Below is a small trained network, with its code and all its weights. Each question gives an input and a class and asks what happens when units are switched off, that is, made to give their printed mean instead of their output.

import numpy as np


def w(rows, s, z=0):
    codes = np.array(rows[::2]) - 128.0
    scale = np.full(codes.shape[1], s)
    scale[-1] = z or s
    return codes * scale


def f(y):
    return y / 2 * (1 + np.tanh(0.7978845608 * (y + 0.044715 * y**3)))


def log_softmax(a):
    a = a - a.max(-1, keepdims=True)
    return a - np.log(np.exp(a).sum(-1, keepdims=True))


def net(x, mask):
    res = np.array(x, float).reshape(1, 5) / 4 @ E
    y = f(res @ A[0][:, :-1].T + A[0][:, -1])
    res = res + np.where(mask, y, B[0][:, -1]) @ B[0][:, :-1]
    return log_softmax(res[-1] @ U[:, :-1].T + U[:, -1])


A, B = {}, {}
E = w([
[140,129,116,134,154,130,36,122,1],'x0',
[66,128,230,129,82,130,164,127,65],'x1',
[170,123,147,124,27,129,64,122,154],'x2',
[101,129,28,128,42,127,180,124,82],'x3',
[237,133,145,129,129,127,186,134,88],'x4',
],0.0063)
A[0] = w([
[173,132,175,124,38,131,61,127,158,72],'N0',
[138,125,124,126,140,131,95,124,78,75],'N1',
[80,127,206,130,95,115,153,128,77,70],'N2',
[27,131,129,120,125,134,52,126,164,65],'N3',
[185,128,64,131,177,133,67,135,189,57],'N4',
[131,127,131,126,165,128,17,118,17,81],'N5',
[68,134,112,122,234,126,192,127,87,60],'N6',
[128,123,181,120,111,122,195,133,232,82],'N7',
[154,120,77,124,147,111,112,127,155,81],'N8',
[152,135,209,115,189,128,83,133,178,55],'N9',
[26,134,106,141,136,121,63,123,165,66],'N10',
[122,141,142,133,119,118,169,117,180,93],'N11',
[150,127,251,136,209,122,57,127,165,34],'N12',
[98,128,106,123,226,126,172,135,109,61],'N13',
[163,131,136,120,32,124,43,129,152,61],'N14',
[134,115,123,132,138,119,82,130,77,84],'N15',
[116,117,140,130,114,131,163,136,188,88],'N16',
[86,133,15,128,26,123,178,129,66,1],'N17',
[172,127,43,130,160,124,97,129,168,66],'N18',
[142,137,116,130,134,129,85,134,75,76],'N19',
[238,136,166,131,126,122,173,131,102,72],'N20',
[228,131,153,131,133,133,187,121,84,63],'N21',
[122,125,132,129,108,139,170,114,191,64],'N22',
[81,125,243,129,83,134,156,136,89,54],'N23',
],0.016,0.0082)
B[0] = w([
[120,77,159,217,134,125,124,118,134,210],'N0',
[127,156,126,128,137,119,132,155,143,149],'N1',
[132,172,166,106,126,137,130,60,115,203],'N2',
[130,70,173,69,130,116,130,168,114,207],'N3',
[124,170,155,98,120,140,144,59,100,217],'N4',
[127,206,117,135,130,127,133,194,175,247],'N5',
[130,90,167,223,123,121,117,111,142,231],'N6',
[127,193,117,141,134,123,127,182,164,252],'N7',
[130,146,146,114,123,140,146,104,112,161],'N8',
[127,105,45,126,113,134,133,112,113,205],'N9',
[141,77,170,62,138,120,117,168,115,206],'N10',
[129,167,125,137,129,143,114,167,137,176],'N11',
[128,95,19,122,123,134,131,106,110,236],'N12',
[127,97,150,202,125,127,117,111,131,203],'N13',
[129,99,164,217,139,121,121,109,136,214],'N14',
[130,161,130,132,132,129,126,161,146,159],'N15',
[132,158,128,131,124,126,143,170,152,180],'N16',
[132,98,1,114,126,138,132,106,112,255],'N17',
[125,171,165,104,119,130,126,66,110,202],'N18',
[118,154,137,126,122,130,139,157,159,158],'N19',
[129,74,165,73,139,118,127,170,114,206],'N20',
[117,71,167,75,126,119,108,165,127,203],'N21',
[122,167,117,130,143,120,115,165,145,174],'N22',
[131,175,163,95,123,139,141,49,100,222],'N23',
],0.039,0.0075)
U = w([
[127,216,105,146,144,132,133,195,191,251],'0',
[138,94,3,129,115,149,138,99,96,216],'1',
[137,192,173,100,115,157,154,34,84,27],'2',
[128,77,162,254,140,117,102,108,143,80],'3',
[139,56,169,50,149,104,102,186,104,17],'4',
],0.007,0.0013)

Each question gives the input, the list of numbers given to net, and the class t.
The units are the neurons (one row each of A and B). Each row of codes is followed by its name. A weight is (code - 128) times the scale printed after its matrix; where a second scale follows, it is the last column's (A, B and U).
mask holds one flag per neuron, in row order. A switched-off neuron (its flag False) gives its mean, the last column of its row in B, instead of its output. The means were averaged over made-up inputs and are rounded, as every weight is.
A unit's drop is (log p(t) with every unit on - log p(t) with that unit switched off) / (log p(t) with every unit on - log p(t) with every unit switched off).
most important unit: the unit with the biggest drop
k most important neurons: the k neurons with the biggest drops, biggest first
drop when u is switched off: that unit's drop, to one decimal
input [2,-4,6,-8,5], class 1: most important unit => N12
input [8,-8,-6,8,-7], class 0: 4 most important neurons => N5, N12, N19, N15
input [-2,3,-5,-5,6], class 4: 3 most important neurons => N20, N21, N17
input [-2,4,-1,5,-7], class 4: 3 most important neurons => N10, N3, N12
input [-5,5,-6,-1,5], class 3: 4 most important neurons => N6, N5, N13, N4
input [0,7,3,-1,8], class 4: 4 most important neurons => N20, N21, N4, N18
input [-4,-1,-7,-7,4], class 1: 4 most important neurons => N12, N9, N14, N0
input [0,6,4,5,-3], class 2: 4 most important neurons => N23, N2, N12, N9
input [7,0,-2,-7,0], class 0: 4 most important neurons => N5, N17, N15, N19
input [2,-5,-3,1,-6], class 4: 2 most important neurons => N10, N3
input [-5,-3,7,-1,7], class 3: 4 most important neurons => N0, N14, N10, N3
input [2,-5,7,3,-3], class 3: drop when N14 is switched off => 1.8
input [-6,6,0,0,5], class 0: drop when N4 is switched off => 1.6
input [0,1,3,3,4], class 4: drop when N9 is switched off => 0.2
input [0,1,-7,5,6], class 3: most important unit => N6
